Below is a small trained network, with its code and all its weights. Each question gives an input and a class and asks what happens when units are switched off, that is, made to give their printed mean instead of their output.

import numpy as np


def w(rows, s, z=0):
    codes = np.array(rows[::2]) - 128.0
    scale = np.full(codes.shape[1], s)
    scale[-1] = z or s
    return codes * scale


def f(y):
    return y / 2 * (1 + np.tanh(0.7978845608 * (y + 0.044715 * y**3)))


def log_softmax(a):
    a = a - a.max(-1, keepdims=True)
    return a - np.log(np.exp(a).sum(-1, keepdims=True))


def net(x, mask):
    res = np.array(x, float).reshape(1, 3) / 4 @ E
    y = f(res @ A[0][:, :-1].T + A[0][:, -1])
    res = res + np.where(mask, y, B[0][:, -1]) @ B[0][:, :-1]
    return log_softmax(res[-1] @ U[:, :-1].T + U[:, -1])


A, B = {}, {}
E = w([
[168,1,116,104,145,166],'x0',
[80,144,72,213,212,181],'x1',
[102,111,67,182,19,139],'x2',
],0.012)
A[0] = w([
[162,132,213,136,186,106,124],'neuron 0',
[137,131,156,76,81,60,105],'neuron 1',
[153,125,184,108,173,84,114],'neuron 2',
[171,28,119,117,194,98,184],'neuron 3',
[126,103,89,183,13,142,175],'neuron 4',
[145,119,116,63,70,93,103],'neuron 5',
[91,149,88,124,36,171,97],'neuron 6',
[191,52,179,163,137,157,96],'neuron 7',
[136,72,199,99,77,96,158],'neuron 8',
[111,125,74,167,139,143,110],'neuron 9',
[83,191,137,120,104,96,107],'neuron 10',
[159,237,154,147,124,88,135],'neuron 11',
[114,120,106,167,29,178,93],'neuron 12',
[136,143,133,104,117,171,249],'neuron 13',
[161,171,206,74,217,147,84],'neuron 14',
[114,77,111,70,120,177,82],'neuron 15',
[94,222,160,145,136,115,108],'neuron 16',
[154,159,176,69,179,142,108],'neuron 17',
[186,150,185,124,195,121,196],'neuron 18',
[110,119,130,94,125,110,225],'neuron 19',
[160,66,100,114,159,174,108],'neuron 20',
[182,156,160,72,84,141,84],'neuron 21',
[150,36,154,135,137,165,106],'neuron 22',
[65,197,159,169,123,62,110],'neuron 23',
[107,48,99,92,131,158,121],'neuron 24',
[145,118,158,55,99,94,164],'neuron 25',
[100,202,162,111,147,93,106],'neuron 26',
[73,147,80,178,219,254,106],'neuron 27',
[161,134,182,75,85,87,94],'neuron 28',
[118,153,170,116,235,180,115],'neuron 29',
],0.012,0.013)
B[0] = w([
[176,83,120,133,71,173,196],'neuron 0',
[84,98,85,158,147,75,198],'neuron 1',
[171,84,129,160,95,133,184],'neuron 2',
[94,176,129,88,129,160,239],'neuron 3',
[143,125,127,146,66,204,248],'neuron 4',
[124,81,86,148,157,79,191],'neuron 5',
[132,43,141,107,102,180,186],'neuron 6',
[87,111,165,112,161,128,176],'neuron 7',
[94,140,76,137,148,118,231],'neuron 8',
[130,90,82,140,117,105,165],'neuron 9',
[77,112,169,84,185,139,175],'neuron 10',
[88,151,165,79,147,145,212],'neuron 11',
[151,47,143,154,68,179,192],'neuron 12',
[152,247,113,143,111,166,235],'neuron 13',
[148,59,131,131,111,190,218],'neuron 14',
[108,59,179,101,154,98,156],'neuron 15',
[99,140,153,67,143,103,199],'neuron 16',
[164,61,142,143,78,177,193],'neuron 17',
[154,148,110,142,107,197,238],'neuron 18',
[131,187,105,146,131,155,214],'neuron 19',
[64,131,162,90,157,108,177],'neuron 20',
[104,70,107,141,167,89,176],'neuron 21',
[68,131,181,85,163,130,187],'neuron 22',
[72,125,142,73,147,131,201],'neuron 23',
[91,166,188,79,158,124,181],'neuron 24',
[111,138,81,136,143,116,226],'neuron 25',
[83,111,132,99,126,148,183],'neuron 26',
[118,101,55,149,172,47,248],'neuron 27',
[105,91,98,166,164,68,201],'neuron 28',
[154,66,88,145,73,124,217],'neuron 29',
],0.012,0.014)
U = w([
[149,90,135,147,75,181,132],'0',
[77,151,192,83,149,134,137],'1',
[119,112,61,170,148,75,131],'2',
[149,254,103,159,102,169,254],'3',
[145,149,159,126,119,113,96],'4',
[138,136,134,158,132,115,78],'5',
[140,139,172,141,135,107,91],'6',
],0.023,0.0082)

Each question gives the input, the list of numbers given to net, and the class t.
The units are the neurons (one row each of A and B). Each row of codes is followed by its name. A weight is (code - 128) times the scale printed after its matrix; where a second scale follows, it is the last column's (A, B and U).
mask holds one flag per neuron, in row order. A switched-off neuron (its flag False) gives its mean, the last column of its row in B, instead of its output. The means were averaged over made-up inputs and are rounded, as every weight is.
A unit's drop is (log p(t) with every unit on - log p(t) with that unit switched off) / (log p(t) with every unit on - log p(t) with every unit switched off).
The circuit of an input: a set's keep is (log p(t) with only the set's units on - log p(t) with every unit switched off) / (log p(t) with every unit on - log p(t) with every unit switched off). Starting from the 12 units with the biggest drops (on a tie, the unit counted first), units are removed one at a time, each time the one whose removal leaves the highest keep (on an exact tie, the one counted first), for as long as the keep stays at least 0.8.
circuit, biggest first: the units of the circuit, biggest drop first
k most important neurons: the k neurons with the biggest drops, biggest first
drop of u: that unit's drop, to one decimal
input [-4,0,-4], class 0: circuit, biggest first : [neuron 14]
input [-5,5,-3], class 1: 2 most important neurons : [neuron 11; neuron 16]
input [6,7,6], class 2: 2 most important neurons : [neuron 27; neuron 9]
input [0,7,-7], class 0: 4 most important neurons : [neuron 14; neuron 18; neuron 0; neuron 17]
input [6,6,-5], class 1: 4 most important neurons : [neuron 3; neuron 20; neuron 22; neuron 24]
input [-4,3,3], class 1: 2 most important neurons : [neuron 18; neuron 23]
input [-4,7,7], class 0: 4 most important neurons : [neuron 4; neuron 12; neuron 6; neuron 28]
input [4,8,7], class 2: 3 most important neurons : [neuron 27; neuron 9; neuron 14]
input [-3,8,8], class 0: 2 most important neurons : [neuron 4; neuron 12]
input [-4,-5,-5], class 0: 2 most important neurons : [neuron 27; neuron 17]
input [4,4,1], class 1: drop of neuron 24 : 0.1
input [6,-7,0], class 2: drop of neuron 8 : 0.3
input [5,7,-1], class 2: drop of neuron 27 : 7.6
input [2,-8,-6], class 2: circuit, biggest first : [neuron 28]
